Below are the code and all the weights of a small trained network. Each question names an input and a class and asks about switching units off, where a switched-off unit gives its printed mean instead of its output.

import numpy as np


def w(rows, s, z=0):
    codes = np.array(rows[::2]) - 128.0
    scale = np.full(codes.shape[1], s)
    scale[-1] = z or s
    return codes * scale


def f(y):
    return np.maximum(y, 0)


def log_softmax(a):
    a = a - a.max(-1, keepdims=True)
    return a - np.log(np.exp(a).sum(-1, keepdims=True))


def net(x, mask):
    res = np.array(x, float).reshape(1, 5) / 4 @ E
    y = f(res @ A[0][:, :-1].T + A[0][:, -1])
    res = res + np.where(mask, y, B[0][:, -1]) @ B[0][:, :-1]
    return log_softmax(res[-1] @ U[:, :-1].T + U[:, -1])


A, B = {}, {}
E = w([
[162,146,179,70,124,77,72,102],'x0',
[147,156,96,189,136,55,143,9],'x1',
[158,202,83,120,105,180,66,152],'x2',
[128,160,127,150,205,83,124,194],'x3',
[71,143,107,67,197,149,143,70],'x4',
],0.015)
A[0] = w([
[194,80,164,173,62,135,112,180,39],'n1',
[105,96,194,64,130,210,109,229,21],'n2',
[159,137,236,49,131,80,41,122,48],'n3',
[63,136,80,50,165,150,158,102,74],'n4',
[94,25,229,142,151,87,183,138,21],'n5',
[72,88,37,211,133,206,191,178,3],'n6',
[118,141,120,67,187,164,117,89,80],'n7',
[152,197,67,146,121,130,97,104,57],'n8',
[92,180,108,147,172,86,109,200,54],'n9',
[166,117,133,188,40,66,118,163,98],'n10',
[118,92,123,88,2,205,132,62,31],'n11',
[161,206,62,112,109,191,64,162,40],'n12',
],0.012,0.005)
B[0] = w([
[46,128,142,140,166,168,54,151,207],'n1',
[118,118,104,207,163,64,162,34,250],'n2',
[95,208,153,128,18,181,199,124,209],'n3',
[59,118,136,174,143,154,60,178,208],'n4',
[124,56,65,48,117,125,129,133,208],'n5',
[95,225,142,93,16,146,154,107,237],'n6',
[65,117,136,172,125,168,45,159,190],'n7',
[103,71,112,112,134,111,163,84,198],'n8',
[196,166,171,108,184,59,146,212,195],'n9',
[86,124,91,162,144,158,77,132,212],'n10',
[204,182,143,117,213,41,147,213,225],'n11',
[99,7,83,60,96,116,168,123,226],'n12',
],0.011,0.017)
U = w([
[113,31,87,31,98,121,140,140,115],'0',
[108,222,144,119,44,160,158,122,112],'1',
[85,129,124,186,139,165,28,175,107],'2',
[122,134,103,220,157,42,149,6,148],'3',
[167,185,147,95,183,67,141,237,155],'4',
[133,131,125,149,133,153,128,140,250],'5',
[183,100,164,135,141,141,107,147,105],'6',
[197,127,137,120,164,187,156,103,99],'7',
],0.013,0.016)

Each question gives the input, the list of numbers given to net, and the class t.
The units are the neurons (one row each of A and B). Each row of codes is followed by its name. A weight is (code - 128) times the scale printed after its matrix; where a second scale follows, it is the last column's (A, B and U).
mask holds one flag per neuron, in row order. A switched-off neuron (its flag False) gives its mean, the last column of its row in B, instead of its output. The means were averaged over made-up inputs and are rounded, as every weight is.
A unit's drop is (log p(t) with every unit on - log p(t) with that unit switched off) / (log p(t) with every unit on - log p(t) with every unit switched off).
The circuit of an input: a set's keep is (log p(t) with only the set's units on - log p(t) with every unit switched off) / (log p(t) with every unit on - log p(t) with every unit switched off). Starting from all 12 units, units are removed one at a time, each time the one whose removal leaves the highest keep (on an exact tie, the one counted first), for as long as the keep stays at least 0.8.
circuit, biggest first: the units of the circuit, biggest drop first
unit that matters most: the unit with the biggest drop
k most important neurons: the k neurons with the biggest drops, biggest first
drop of u: that unit's drop, to one decimal
input [-4,-8,8,2,5], class 0: unit that matters most => n12
input [6,-1,5,2,-7], class 2: 3 most important neurons => n1, n6, n10
input [-8,5,-3,-8,1], class 1: 3 most important neurons => n6, n9, n2
input [3,0,4,3,-4], class 0: 4 most important neurons => n12, n11, n6, n4
input [4,5,-6,5,-8], class 2: circuit, biggest first => n10, n2
input [-3,-3,-4,0,-6], class 2: 2 most important neurons => n1, n12
input [5,-2,-2,-3,8], class 2: 2 most important neurons => n4, n7
input [1,5,-5,-2,5], class 0: 2 most important neurons => n2, n5
input [4,4,-4,-5,-4], class 4: circuit, biggest first => n2, n11
input [7,6,5,8,6], class 4: 4 most important neurons => n9, n6, n2, n10
input [6,0,-6,5,2], class 0: 2 most important neurons => n5, n6
input [3,2,-7,7,-8], class 2: 2 most important neurons => n10, n12
input [-7,2,-2,0,7], class 1: 2 most important neurons => n6, n1
input [-1,-6,3,-7,-8], class 2: unit that matters most => n1
input [5,4,0,3,-3], class 1: 3 most important neurons => n2, n3, n11
input [-5,6,-5,5,-7], class 2: circuit, biggest first => n2, n10
input [-1,3,2,-6,2], class 4: drop of n11 => 0.5
input [-8,-5,-1,-5,0], class 1: drop of n6 => 3.1
input [2,-2,-6,2,-8], class 2: drop of n11 => 0.0
input [8,8,-3,-1,6], class 1: unit that matters most => n3
